Below is a small trained network, with its code and all its weights. Each question gives an input and a target symbol and asks what happens when units are switched off, that is, made to give their printed mean instead of their output.

import numpy as np


def w(rows, s, z=0):
    codes = np.array(rows[::2]) - 128.0
    scale = np.full(codes.shape[1], s)
    scale[-1] = z or s
    return codes * scale


def f(y):
    return np.maximum(y, 0)


def softmax(a):
    e = np.exp(a - a.max(-1, keepdims=True))
    return e / e.sum(-1, keepdims=True)


def log_softmax(a):
    a = a - a.max(-1, keepdims=True)
    return a - np.log(np.exp(a).sum(-1, keepdims=True))


def net(x, mask):
    ids = ['αδζημξσφψ'.index(c) for c in x.split()]
    T = len(ids)
    res = E[ids] + P[:T]
    u = 0
    for l in range(2):
        r = res
        for j in range(2):
            rows = slice(2 * j, 2 * j + 2)
            q, k, v = (r @ M[l][rows].T for M in (Q, K, V))
            z = softmax(np.where(np.tri(T) > 0, q @ k.T / 2**0.5, -1e9)) @ v
            o = O[l][rows]
            res = res + np.where(mask[u + j], z, o[:, -1]) @ o[:, :-1]
        u += 2
        y = f(res @ A[l][:, :-1].T + A[l][:, -1])
        res = res + np.where(mask[u : u + 12], y, B[l][:, -1]) @ B[l][:, :-1]
        u += 12
    return log_softmax(res[-1] @ U[:, :-1].T + U[:, -1])


Q, K, V, O, A, B = {}, {}, {}, {}, {}, {}
E = w([
[69,19,43,141,94,117],'α',
[62,162,46,173,36,29],'δ',
[135,114,135,208,212,97],'ζ',
[109,111,129,110,97,20],'η',
[110,77,97,31,179,105],'μ',
[82,104,112,68,180,248],'ξ',
[93,164,104,70,132,127],'σ',
[93,183,111,97,97,106],'φ',
[76,194,118,144,90,176],'ψ',
],0.013)
P = w([
[87,125,153,143,129,129],'0',
[206,94,178,110,89,102],'1',
[98,160,107,154,177,6],'2',
[240,127,89,143,111,121],'3',
[72,153,141,166,183,40],'4',
[215,166,115,154,118,159],'5',
],0.013)
Q[0] = w([
[101,171,47,163,189,51],'L0H0',
[57,243,154,123,144,13],'L0H0',
[105,179,108,118,177,44],'L0H1',
[248,184,253,66,70,211],'L0H1',
],0.0064)
K[0] = w([
[233,105,112,160,102,124],'L0H0',
[240,188,83,149,98,126],'L0H0',
[202,185,101,116,75,133],'L0H1',
[3,128,219,131,170,107],'L0H1',
],0.0068)
V[0] = w([
[147,182,108,230,223,30],'L0H0',
[148,88,42,254,166,129],'L0H0',
[177,204,142,101,225,127],'L0H1',
[184,83,127,172,179,225],'L0H1',
],0.0052)
O[0] = w([
[109,168,30,79,130,168,254],'L0H0',
[207,240,32,98,132,44,192],'L0H0',
[113,241,150,21,254,130,105],'L0H1',
[114,194,91,77,143,140,66],'L0H1',
],0.0065,0.0036)
A[0] = w([
[162,126,97,56,50,152,253],'L0N0',
[2,149,195,127,130,112,124],'L0N1',
[149,88,118,201,138,194,34],'L0N2',
[182,134,187,71,65,119,125],'L0N3',
[172,84,167,166,142,132,186],'L0N4',
[111,147,120,238,177,52,44],'L0N5',
[201,49,176,151,69,207,55],'L0N6',
[149,146,152,89,212,125,42],'L0N7',
[67,110,165,137,195,95,153],'L0N8',
[103,112,60,150,178,136,54],'L0N9',
[163,134,149,120,124,216,249],'L0N10',
[168,127,115,64,108,64,159],'L0N11',
],0.0096,0.002)
B[0] = w([
[169,73,52,69,35,143,175],'L0N0',
[33,94,17,161,205,151,173],'L0N1',
[186,65,75,190,108,165,145],'L0N2',
[184,186,27,47,94,79,148],'L0N3',
[197,15,90,239,167,53,160],'L0N4',
[110,147,176,60,150,114,255],'L0N5',
[109,239,111,23,122,163,155],'L0N6',
[146,133,219,208,156,139,170],'L0N7',
[2,191,47,185,86,144,193],'L0N8',
[141,219,185,104,107,109,182],'L0N9',
[178,198,70,135,97,209,150],'L0N10',
[175,104,81,210,158,121,196],'L0N11',
],0.006,0.0091)
Q[1] = w([
[207,53,182,191,146,171],'L1H0',
[151,243,120,74,49,183],'L1H0',
[207,121,224,72,104,152],'L1H1',
[4,166,2,206,194,153],'L1H1',
],0.0067)
K[1] = w([
[165,192,255,149,220,160],'L1H0',
[81,213,104,33,89,190],'L1H0',
[20,136,217,147,119,163],'L1H1',
[198,183,74,237,141,177],'L1H1',
],0.0072)
V[1] = w([
[198,83,63,198,175,152],'L1H0',
[163,156,123,151,106,199],'L1H0',
[134,156,125,177,159,1],'L1H1',
[152,51,102,71,249,110],'L1H1',
],0.0087)
O[1] = w([
[127,60,190,179,87,94,226],'L1H0',
[140,102,85,106,133,33,85],'L1H0',
[129,248,164,141,34,159,255],'L1H1',
[100,116,221,40,104,206,159],'L1H1',
],0.011,0.0064)
A[1] = w([
[101,116,222,200,160,70,150],'L1N0',
[158,220,42,56,99,146,169],'L1N1',
[127,2,147,219,120,77,94],'L1N2',
[18,63,196,28,213,160,86],'L1N3',
[22,127,120,130,210,143,155],'L1N4',
[155,129,80,45,115,82,42],'L1N5',
[83,96,41,208,188,104,78],'L1N6',
[89,187,81,88,113,133,2],'L1N7',
[140,155,141,151,56,119,48],'L1N8',
[188,12,40,165,214,112,38],'L1N9',
[183,172,46,188,190,97,129],'L1N10',
[83,163,77,142,142,87,106],'L1N11',
],0.0091,0.0036)
B[1] = w([
[173,111,63,145,58,141,203],'L1N0',
[113,64,197,121,141,77,247],'L1N1',
[84,89,163,59,154,85,194],'L1N2',
[211,227,61,106,121,11,195],'L1N3',
[53,58,137,146,171,107,209],'L1N4',
[60,8,75,158,117,171,157],'L1N5',
[215,92,129,99,194,222,194],'L1N6',
[217,103,94,134,182,95,172],'L1N7',
[138,91,162,109,161,130,209],'L1N8',
[106,196,143,71,115,179,184],'L1N9',
[114,146,208,81,89,129,199],'L1N10',
[159,157,136,144,118,254,188],'L1N11',
],0.0081,0.014)
U = w([
[121,45,163,58,54,91,178],'α',
[253,169,79,88,47,160,238],'δ',
[86,194,244,38,86,119,98],'ζ',
[2,122,164,135,54,144,164],'η',
[108,151,110,97,97,60,139],'μ',
[175,121,141,68,131,100,14],'ξ',
[151,97,111,155,140,107,127],'σ',
[109,96,145,157,127,128,123],'φ',
[111,99,197,88,116,168,1],'ψ',
],0.0063,0.0053)

Each question gives the input, a string of symbols that net reads in full, and the target symbol t.
The units are the heads (2 rows each of Q, K, V and O) and the neurons (one row each of A and B). Each row of codes is followed by its name. A weight is (code - 128) times the scale printed after its matrix; where a second scale follows, it is the last column's (O, A, B and U).
mask holds one flag per unit, layer by layer, with each layer's heads first. A switched-off unit (its flag False) gives its mean, the last column of its rows in O or B, instead of its output. The means were averaged over made-up inputs and are rounded, as every weight is.
A unit's drop is (log p(t) with every unit on - log p(t) with that unit switched off) / (log p(t) with every unit on - log p(t) with every unit switched off).
The circuit of an input: a set's keep is (log p(t) with only the set's units on - log p(t) with every unit switched off) / (log p(t) with every unit on - log p(t) with every unit switched off). Starting from the 12 units with the biggest drops (on a tie, the unit counted first), units are removed one at a time, each time the one whose removal leaves the highest keep (on an exact tie, the one counted first), for as long as the keep stays at least 0.8.
circuit, biggest first: the units of the circuit, biggest drop first
most important unit: the unit with the biggest drop
top k neurons: the k neurons with the biggest drops, biggest first
k most important neurons of layer l: the k neurons of layer l with the biggest drops, biggest first
which heads matter: for each layer, one digit per head in row order, 1 if its drop is at least 0.15 and else 0, layers parted by /
input η ξ ζ, target ξ: which heads matter : 00 / 01
input μ ζ ζ ζ ζ ψ, target α: top 4 neurons : L1N1; L1N5; L0N8; L0N0
input μ μ μ ζ, target α: circuit, biggest first : L1H0; L0N4; L1N2
input ψ μ η η ζ φ, target α: circuit, biggest first : L1N1; L1H0; L0N0; L1N5
input ζ ζ μ, target ζ: circuit, biggest first : L1H1; L0N4
input σ ψ σ ζ ζ ζ, target ζ: most important unit : L0H0
input μ ζ ξ, target ζ: circuit, biggest first : L1H1; L0N4
input σ δ ζ σ ζ, target σ: circuit, biggest first : L1H1; L1N6; L0N0; L0N1
input ζ ζ ξ ψ ψ, target ψ: which heads matter : 00 / 01
input σ α ψ δ δ, target δ: circuit, biggest first : L1H1; L1N11
input μ η σ, target η: which heads matter : 10 / 01
input ζ ζ ζ ξ, target α: which heads matter : 10 / 10
input ζ ζ ζ α σ, target α: which heads matter : 01 / 11
input ξ δ ξ μ φ, target μ: top neuron : L1N3
input ζ μ ζ, target μ: top 2 neurons : L1N3; L0N11
input η η η η ζ σ, target α: top 2 neurons : L1N1; L0N0
input ζ σ ψ, target σ: 2 most important neurons of layer 1 : L1N4; L1N6
input ζ ζ ζ δ ζ, target δ: which heads matter : 10 / 01
input μ ζ η ξ μ δ, target α: 4 most important neurons of layer 1 : L1N5; L1N2; L1N3; L1N10
input μ σ σ, target σ: most important unit : L1N4
input η δ ζ, target δ: 2 most important neurons of layer 0 : L0N5; L0N1
input σ μ μ μ ξ φ, target α: 3 most important neurons of layer 1 : L1N1; L1N3; L1N11
input ζ ζ η, target ζ: which heads matter : 00 / 11
input ζ ξ ζ, target ξ: 2 most important neurons of layer 0 : L0N5; L0N10
input ζ ζ η σ ζ α, target α: which heads matter : 10 / 10
input α σ ζ α ζ, target α: which heads matter : 01 / 11
input α σ ξ, target σ: which heads matter : 10 / 01
input ζ η ζ μ α, target μ: which heads matter : 00 / 01
